Below are the code and all the weights of a small trained network. Each question names an input and a target symbol and asks about switching units off, where a switched-off unit gives its printed mean instead of its output.

import numpy as np


def w(rows, s, z=0):
    codes = np.array(rows[::2]) - 128.0
    scale = np.full(codes.shape[1], s)
    scale[-1] = z or s
    return codes * scale


def f(y):
    return y / 2 * (1 + np.tanh(0.7978845608 * (y + 0.044715 * y**3)))


def softmax(a):
    e = np.exp(a - a.max(-1, keepdims=True))
    return e / e.sum(-1, keepdims=True)


def log_softmax(a):
    a = a - a.max(-1, keepdims=True)
    return a - np.log(np.exp(a).sum(-1, keepdims=True))


def net(x, mask):
    ids = ['γδζηθλμπστφψω'.index(c) for c in x.split()]
    T = len(ids)
    res = E[ids] + P[:T]
    u = 0
    for l in range(2):
        r = res
        for j in range(2):
            rows = slice(3 * j, 3 * j + 3)
            q, k, v = (r @ M[l][rows].T for M in (Q, K, V))
            z = softmax(np.where(np.tri(T) > 0, q @ k.T / 3**0.5, -1e9)) @ v
            o = O[l][rows]
            res = res + np.where(mask[u + j], z, o[:, -1]) @ o[:, :-1]
        u += 2
        y = f(res @ A[l][:, :-1].T + A[l][:, -1])
        res = res + np.where(mask[u : u + 8], y, B[l][:, -1]) @ B[l][:, :-1]
        u += 8
    return log_softmax(res[-1] @ U[:, :-1].T + U[:, -1])


Q, K, V, O, A, B = {}, {}, {}, {}, {}, {}
E = w([
[244,53,187],'γ',
[89,67,60],'δ',
[114,159,173],'ζ',
[85,84,161],'η',
[186,138,58],'θ',
[118,76,113],'λ',
[115,164,168],'μ',
[142,215,139],'π',
[98,130,164],'σ',
[118,75,115],'τ',
[140,1,121],'φ',
[115,163,165],'ψ',
[102,136,172],'ω',
],0.019)
P = w([
[2,49,114],'0',
[151,89,246],'1',
[167,79,216],'2',
[168,79,165],'3',
[176,80,143],'4',
[154,83,77],'5',
],0.0037)
Q[0] = w([
[180,142,102],'0.h0',
[51,85,145],'0.h0',
[86,139,172],'0.h0',
[185,100,94],'0.h1',
[161,187,92],'0.h1',
[141,246,160],'0.h1',
],0.013)
K[0] = w([
[193,167,31],'0.h0',
[85,81,144],'0.h0',
[1,123,169],'0.h0',
[111,136,96],'0.h1',
[219,134,135],'0.h1',
[209,210,163],'0.h1',
],0.0096)
V[0] = w([
[160,48,209],'0.h0',
[3,69,32],'0.h0',
[110,30,119],'0.h0',
[128,9,72],'0.h1',
[240,138,22],'0.h1',
[239,58,146],'0.h1',
],0.0053)
O[0] = w([
[162,131,222,254],'0.h0',
[188,205,85,183],'0.h0',
[26,246,61,240],'0.h0',
[123,212,137,237],'0.h1',
[20,96,238,10],'0.h1',
[254,79,145,149],'0.h1',
],0.0046,0.0027)
A[0] = w([
[138,91,144,22],'0.n0',
[120,218,72,144],'0.n1',
[223,160,195,197],'0.n2',
[161,132,35,244],'0.n3',
[133,64,153,95],'0.n4',
[146,254,189,65],'0.n5',
[130,252,150,5],'0.n6',
[4,86,156,128],'0.n7',
],0.0098,0.0022)
B[0] = w([
[122,138,115,122],'0.n0',
[40,247,253,154],'0.n1',
[177,157,174,253],'0.n2',
[156,186,94,188],'0.n3',
[206,39,93,162],'0.n4',
[135,42,206,191],'0.n5',
[55,2,177,150],'0.n6',
[59,84,213,171],'0.n7',
],0.0067,0.0036)
Q[1] = w([
[112,155,83],'1.h0',
[213,188,169],'1.h0',
[2,124,98],'1.h0',
[145,62,156],'1.h1',
[39,49,107],'1.h1',
[158,81,89],'1.h1',
],0.0081)
K[1] = w([
[64,167,169],'1.h0',
[111,109,183],'1.h0',
[40,230,92],'1.h0',
[77,148,127],'1.h1',
[118,5,121],'1.h1',
[113,83,177],'1.h1',
],0.011)
V[1] = w([
[72,96,213],'1.h0',
[113,84,200],'1.h0',
[168,193,144],'1.h0',
[170,204,255],'1.h1',
[161,214,94],'1.h1',
[113,58,121],'1.h1',
],0.009)
O[1] = w([
[98,156,146,228],'1.h0',
[61,84,64,252],'1.h0',
[123,170,204,136],'1.h0',
[103,253,179,212],'1.h1',
[129,154,80,87],'1.h1',
[201,71,178,127],'1.h1',
],0.0055,0.0039)
A[1] = w([
[137,193,120,255],'1.n0',
[71,109,207,140],'1.n1',
[94,169,156,192],'1.n2',
[138,216,94,254],'1.n3',
[9,188,84,129],'1.n4',
[136,61,2,212],'1.n5',
[52,198,102,113],'1.n6',
[58,210,153,37],'1.n7',
],0.0099,0.0059)
B[1] = w([
[70,156,195,230],'1.n0',
[111,39,1,253],'1.n1',
[124,68,182,222],'1.n2',
[168,153,245,222],'1.n3',
[167,106,125,198],'1.n4',
[164,135,7,221],'1.n5',
[149,91,128,172],'1.n6',
[119,84,48,163],'1.n7',
],0.0098,0.0057)
U = w([
[81,5,154,185],'γ',
[95,122,240,135],'δ',
[192,49,85,2],'ζ',
[224,95,157,136],'η',
[170,94,123,91],'θ',
[150,134,120,171],'λ',
[165,89,113,69],'μ',
[161,94,104,101],'π',
[164,105,111,92],'σ',
[147,135,117,191],'τ',
[169,190,188,136],'φ',
[155,96,106,81],'ψ',
[162,98,114,90],'ω',
],0.013,0.0071)

Each question gives the input, a string of symbols that net reads in full, and the target symbol t.
The units are the heads (3 rows each of Q, K, V and O) and the neurons (one row each of A and B). Each row of codes is followed by its name. A weight is (code - 128) times the scale printed after its matrix; where a second scale follows, it is the last column's (O, A, B and U).
mask holds one flag per unit, layer by layer, with each layer's heads first. A switched-off unit (its flag False) gives its mean, the last column of its rows in O or B, instead of its output. The means were averaged over made-up inputs and are rounded, as every weight is.
A unit's drop is (log p(t) with every unit on - log p(t) with that unit switched off) / (log p(t) with every unit on - log p(t) with every unit switched off).
k most important neurons: the k neurons with the biggest drops, biggest first
top k neurons in layer l: the k neurons of layer l with the biggest drops, biggest first
which heads matter: for each layer, one digit per head in row order, 1 if its drop is at least 0.15 and else 0, layers parted by /
drop when u is switched off: that unit's drop, to one decimal
input π μ π, target δ: top 3 neurons in layer 1 -> [1.n5; 1.n0; 1.n3]
input φ η θ π η τ, target φ: 2 most important neurons -> [1.n1; 1.n3]
input δ θ θ η ψ δ, target δ: top 3 neurons in layer 1 -> [1.n3; 1.n1; 1.n0]
input δ σ ψ ζ ζ ζ, target δ: 2 most important neurons -> [1.n5; 1.n3]
input λ π η σ η π, target δ: which heads matter -> 11 / 00
input δ τ φ τ, target δ: which heads matter -> 11 / 10
input μ μ ζ, target γ: which heads matter -> 00 / 10
input τ δ ζ, target γ: which heads matter -> 00 / 00
input δ π ψ, target γ: 2 most important neurons -> [0.n5; 1.n1]
input δ ζ σ π γ θ, target φ: most important neuron -> [1.n3]
input μ μ π ψ η μ, target δ: top 3 neurons in layer 0 -> [0.n7; 0.n1; 0.n6]
input ψ σ μ, target γ: 4 most important neurons -> [1.n1; 0.n5; 0.n3; 0.n6]
input φ π δ, target φ: top 2 neurons in layer 1 -> [1.n1; 1.n3]
input η φ ω σ ω σ, target δ: which heads matter -> 01 / 00
input δ ζ φ, target ζ: top 2 neurons in layer 1 -> [1.n5; 1.n0]
input ψ ψ σ λ μ μ, target δ: 4 most important neurons -> [1.n5; 0.n7; 1.n0; 1.n3]
input θ τ π η ζ φ, target ζ: which heads matter -> 00 / 00
input σ ζ δ σ γ σ, target δ: top 3 neurons in layer 1 -> [1.n5; 1.n0; 1.n3]
input φ σ ψ λ, target φ: which heads matter -> 11 / 00
input φ ω π η τ, target φ: drop when 0.n2 is switched off -> 0.0
input μ φ μ ψ, target γ: drop when 0.n3 is switched off -> 0.4
input ψ π θ, target φ: drop when 0.h0 is switched off -> 0.1
